Below are the code and all the weights of a small trained network. Each question names an input and a class and asks about switching units off, where a switched-off unit gives its printed mean instead of its output.

import numpy as np


def w(rows, s, z=0):
    codes = np.array(rows[::2]) - 128.0
    scale = np.full(codes.shape[1], s)
    scale[-1] = z or s
    return codes * scale


def norm(h):
    return h / np.sqrt((h * h).mean(-1, keepdims=True) + 1e-5)


def f(y):
    return y / 2 * (1 + np.tanh(0.7978845608 * (y + 0.044715 * y**3)))


def log_softmax(a):
    a = a - a.max(-1, keepdims=True)
    return a - np.log(np.exp(a).sum(-1, keepdims=True))


def net(x, mask):
    res = np.array(x, float).reshape(1, 5) / 4 @ E
    u = 0
    for l in range(2):
        y = f(norm(res) @ A[l][:, :-1].T + A[l][:, -1])
        res = res + np.where(mask[u : u + 7], y, B[l][:, -1]) @ B[l][:, :-1]
        u += 7
    return log_softmax(norm(res)[-1] @ U[:, :-1].T + U[:, -1])


A, B = {}, {}
E = w([
[172,163,160,164,115,203,207,111,132],'x0',
[111,82,149,87,111,158,127,142,89],'x1',
[254,79,200,138,174,183,86,139,116],'x2',
[69,86,149,126,81,46,132,86,83],'x3',
[152,129,181,178,67,145,126,213,135],'x4',
],0.01)
A[0] = w([
[165,106,199,160,194,47,6,106,170,172],'L0N0',
[142,122,205,114,103,178,37,254,98,221],'L0N1',
[105,116,116,92,134,125,231,41,101,125],'L0N2',
[114,208,93,173,64,94,192,153,172,2],'L0N3',
[61,92,84,3,157,156,151,105,85,21],'L0N4',
[94,97,42,88,194,161,187,31,98,170],'L0N5',
[154,52,225,172,40,190,219,145,124,66],'L0N6',
],0.0076,0.0033)
B[0] = w([
[244,163,108,92,208,135,204,118,75,229],'L0N0',
[143,92,45,78,157,62,98,104,165,254],'L0N1',
[137,10,78,75,66,77,149,165,110,188],'L0N2',
[126,152,100,234,125,82,198,145,151,190],'L0N3',
[169,77,36,47,85,155,101,253,77,184],'L0N4',
[220,62,106,144,200,174,73,130,72,232],'L0N5',
[99,175,134,124,108,171,63,1,111,208],'L0N6',
],0.0089,0.0065)
A[1] = w([
[94,98,116,132,97,101,165,203,97,82],'L1N0',
[131,147,136,96,132,248,128,142,171,201],'L1N1',
[126,161,206,176,124,155,171,128,114,51],'L1N2',
[132,167,153,113,196,124,153,108,166,37],'L1N3',
[92,104,111,183,132,120,188,194,102,3],'L1N4',
[183,125,164,118,118,122,122,210,162,87],'L1N5',
[151,128,182,140,145,151,113,78,81,203],'L1N6',
],0.012,0.004)
B[1] = w([
[84,199,184,124,101,142,155,87,168,219],'L1N0',
[112,165,131,162,199,93,51,78,116,244],'L1N1',
[126,73,162,50,133,87,108,217,113,151],'L1N2',
[60,206,155,129,49,147,166,113,197,172],'L1N3',
[122,178,196,205,154,105,151,244,220,184],'L1N4',
[99,22,19,105,157,127,203,141,137,153],'L1N5',
[145,194,199,213,148,155,111,100,136,254],'L1N6',
],0.011,0.0043)
U = w([
[135,184,207,207,181,202,17,50,142,179],'0',
[207,3,12,85,232,154,83,140,53,187],'1',
[132,79,230,57,124,196,139,196,207,10],'2',
[36,220,96,228,107,91,233,200,223,126],'3',
[90,26,129,127,100,91,165,172,229,90],'4',
[12,45,70,51,65,74,112,150,92,115],'5',
[91,132,217,157,71,144,171,82,70,128],'6',
],0.013,0.011)

Each question gives the input, the list of numbers given to net, and the class t.
The units are the neurons (one row each of A and B). Each row of codes is followed by its name. A weight is (code - 128) times the scale printed after its matrix; where a second scale follows, it is the last column's (A, B and U).
mask holds one flag per neuron, layer by layer. A switched-off neuron (its flag False) gives its mean, the last column of its row in B, instead of its output. The means were averaged over made-up inputs and are rounded, as every weight is.
A unit's drop is (log p(t) with every unit on - log p(t) with that unit switched off) / (log p(t) with every unit on - log p(t) with every unit switched off).
The circuit of an input: a set's keep is (log p(t) with only the set's units on - log p(t) with every unit switched off) / (log p(t) with every unit on - log p(t) with every unit switched off). Starting from the 12 units with the biggest drops (on a tie, the unit counted first), units are removed one at a time, each time the one whose removal leaves the highest keep (on an exact tie, the one counted first), for as long as the keep stays at least 0.8.
units of the circuit, in order: the units of the circuit, biggest drop first
k most important neurons: the k neurons with the biggest drops, biggest first
k most important neurons of layer l: the k neurons of layer l with the biggest drops, biggest first
drop when u is switched off: that unit's drop, to one decimal
input [8,2,-4,8,-8], class 1: units of the circuit, in order => (L0N5)
input [1,2,8,-2,-7], class 0: 3 most important neurons of layer 0 => (L0N4; L0N2; L0N1)
input [-2,0,6,4,4], class 0: 3 most important neurons of layer 0 => (L0N6; L0N4; L0N2)
input [-2,3,1,5,5], class 0: 3 most important neurons of layer 0 => (L0N6; L0N4; L0N2)
input [1,8,5,-8,5], class 0: 4 most important neurons => (L0N6; L0N4; L0N2; L1N1)
input [-7,0,-4,2,3], class 3: 3 most important neurons => (L0N6; L1N0; L0N1)
input [3,-1,-4,6,-7], class 1: 2 most important neurons => (L0N5; L1N3)
input [0,5,-2,-3,4], class 5: 4 most important neurons => (L0N1; L0N5; L0N0; L1N6)
input [-3,-8,0,-2,7], class 1: 3 most important neurons => (L0N1; L1N5; L1N0)
input [-7,7,-8,6,8], class 3: units of the circuit, in order => (L1N0; L1N4)
input [-6,1,-4,8,7], class 3: 2 most important neurons => (L0N6; L1N0)
input [4,-3,0,7,7], class 0: 3 most important neurons => (L0N6; L1N6; L0N2)
input [-5,-3,5,-7,-6], class 0: 3 most important neurons of layer 0 => (L0N2; L0N4; L0N1)
input [-6,-1,-4,6,-8], class 1: 2 most important neurons => (L0N5; L1N3)
input [-5,-8,-4,6,-7], class 1: most important neuron of layer 0 => (L0N5)
input [6,-5,0,5,-6], class 1: 2 most important neurons => (L0N5; L0N2)
input [-6,-6,-8,-5,-4], class 1: drop when L0N5 is switched off => 2.1
input [6,8,8,-5,-5], class 0: drop when L1N1 is switched off => 0.0
input [7,7,6,7,-2], class 0: drop when L0N6 is switched off => 0.1
input [2,-3,6,-2,-6], class 0: most important neuron of layer 0 => (L0N4)
